Below is a small trained network, with its code and all its weights. Each question gives an input and a class and asks what happens when units are switched off, that is, made to give their printed mean instead of their output.

import numpy as np


def w(rows, s, z=0):
    codes = np.array(rows[::2]) - 128.0
    scale = np.full(codes.shape[1], s)
    scale[-1] = z or s
    return codes * scale


def f(y):
    return np.maximum(y, 0)


def log_softmax(a):
    a = a - a.max(-1, keepdims=True)
    return a - np.log(np.exp(a).sum(-1, keepdims=True))


def net(x, mask):
    res = np.array(x, float).reshape(1, 8) / 4 @ E
    y = f(res @ A[0][:, :-1].T + A[0][:, -1])
    res = res + np.where(mask, y, B[0][:, -1]) @ B[0][:, :-1]
    return log_softmax(res[-1] @ U[:, :-1].T + U[:, -1])


A, B = {}, {}
E = w([
[217,19,54,115,79,150,173,96],'x0',
[122,132,128,120,117,130,134,119],'x1',
[140,148,142,251,14,134,14,121],'x2',
[141,130,132,129,133,128,123,137],'x3',
[169,159,153,170,179,34,138,13],'x4',
[110,125,126,127,119,126,138,115],'x5',
[110,133,125,116,110,130,138,108],'x6',
[147,136,140,119,125,127,126,139],'x7',
],0.012)
A[0] = w([
[76,180,161,72,227,114,154,152,253],'n1',
[114,103,111,71,143,158,153,165,230],'n2',
[176,69,94,65,199,120,207,97,161],'n3',
[187,163,142,159,179,57,125,4,137],'n4',
[81,176,158,160,98,127,74,159,211],'n5',
[199,44,89,143,63,138,124,102,89],'n6',
],0.021,0.0081)
B[0] = w([
[14,231,40,92,150,113,179,92,248],'n1',
[122,43,120,168,118,39,208,196,204],'n2',
[150,15,153,1,146,126,118,141,251],'n3',
[151,191,224,130,198,153,119,38,251],'n4',
[104,168,182,161,94,130,41,200,222],'n5',
[205,108,54,167,106,194,143,96,237],'n6',
],0.02,0.031)
U = w([
[7,128,65,108,112,60,177,199,176],'0',
[144,17,73,85,105,93,189,175,95],'1',
[60,147,129,157,55,106,43,220,254],'2',
[180,70,35,194,26,182,98,182,122],'3',
[39,170,149,60,200,84,180,74,92],'4',
[168,47,176,2,177,146,144,76,109],'5',
[84,196,225,195,135,121,57,109,103],'6',
[236,104,170,191,121,223,96,53,52],'7',
],0.0086,0.0043)

Each question gives the input, the list of numbers given to net, and the class t.
The units are the neurons (one row each of A and B). Each row of codes is followed by its name. A weight is (code - 128) times the scale printed after its matrix; where a second scale follows, it is the last column's (A, B and U).
mask holds one flag per neuron, in row order. A switched-off neuron (its flag False) gives its mean, the last column of its row in B, instead of its output. The means were averaged over made-up inputs and are rounded, as every weight is.
A unit's drop is (log p(t) with every unit on - log p(t) with that unit switched off) / (log p(t) with every unit on - log p(t) with every unit switched off).
The circuit of an input: a set's keep is (log p(t) with only the set's units on - log p(t) with every unit switched off) / (log p(t) with every unit on - log p(t) with every unit switched off). Starting from all 6 units, units are removed one at a time, each time the one whose removal leaves the highest keep (on an exact tie, the one counted first), for as long as the keep stays at least 0.8.
circuit, biggest first: the units of the circuit, biggest drop first
most important unit: the unit with the biggest drop
k most important neurons: the k neurons with the biggest drops, biggest first
drop of u: that unit's drop, to one decimal
input [-1,-3,-7,6,-1,-1,-8,6], class 0: 3 most important neurons : [n1, n4, n2]
input [8,-1,2,-2,4,4,-3,4], class 7: most important unit : n6
input [1,-5,-4,4,-4,3,-2,1], class 1: 3 most important neurons : [n3, n5, n4]
input [7,-6,-7,5,-1,3,6,-7], class 1: 2 most important neurons : [n2, n4]
input [0,-5,-4,-4,-3,-5,2,5], class 0: 2 most important neurons : [n4, n1]
input [4,-6,1,-4,-3,4,1,7], class 3: 2 most important neurons : [n4, n3]
input [1,-4,5,3,-8,-3,6,-2], class 3: circuit, biggest first : [n4, n1]
input [0,7,-6,-3,-8,-2,-6,-3], class 0: 2 most important neurons : [n1, n6]
input [1,8,3,3,0,7,-2,8], class 3: circuit, biggest first : [n4, n1]
input [3,6,-7,-2,0,7,8,4], class 1: 2 most important neurons : [n2, n4]
input [1,-2,7,-8,-6,-7,8,-6], class 3: 2 most important neurons : [n4, n6]
input [3,6,1,-2,-3,-8,-2,5], class 3: 2 most important neurons : [n4, n3]
input [5,-6,-4,5,-4,7,-6,0], class 1: 2 most important neurons : [n2, n4]
input [6,-4,-5,-7,-8,5,6,-2], class 1: circuit, biggest first : [n2]
input [0,-8,0,-6,-6,-8,-4,2], class 0: drop of n3 : 1.2
input [6,8,5,5,-7,-6,3,-3], class 3: drop of n4 : 0.4
input [6,-2,6,-7,-6,-4,0,6], class 3: drop of n3 : 0.0
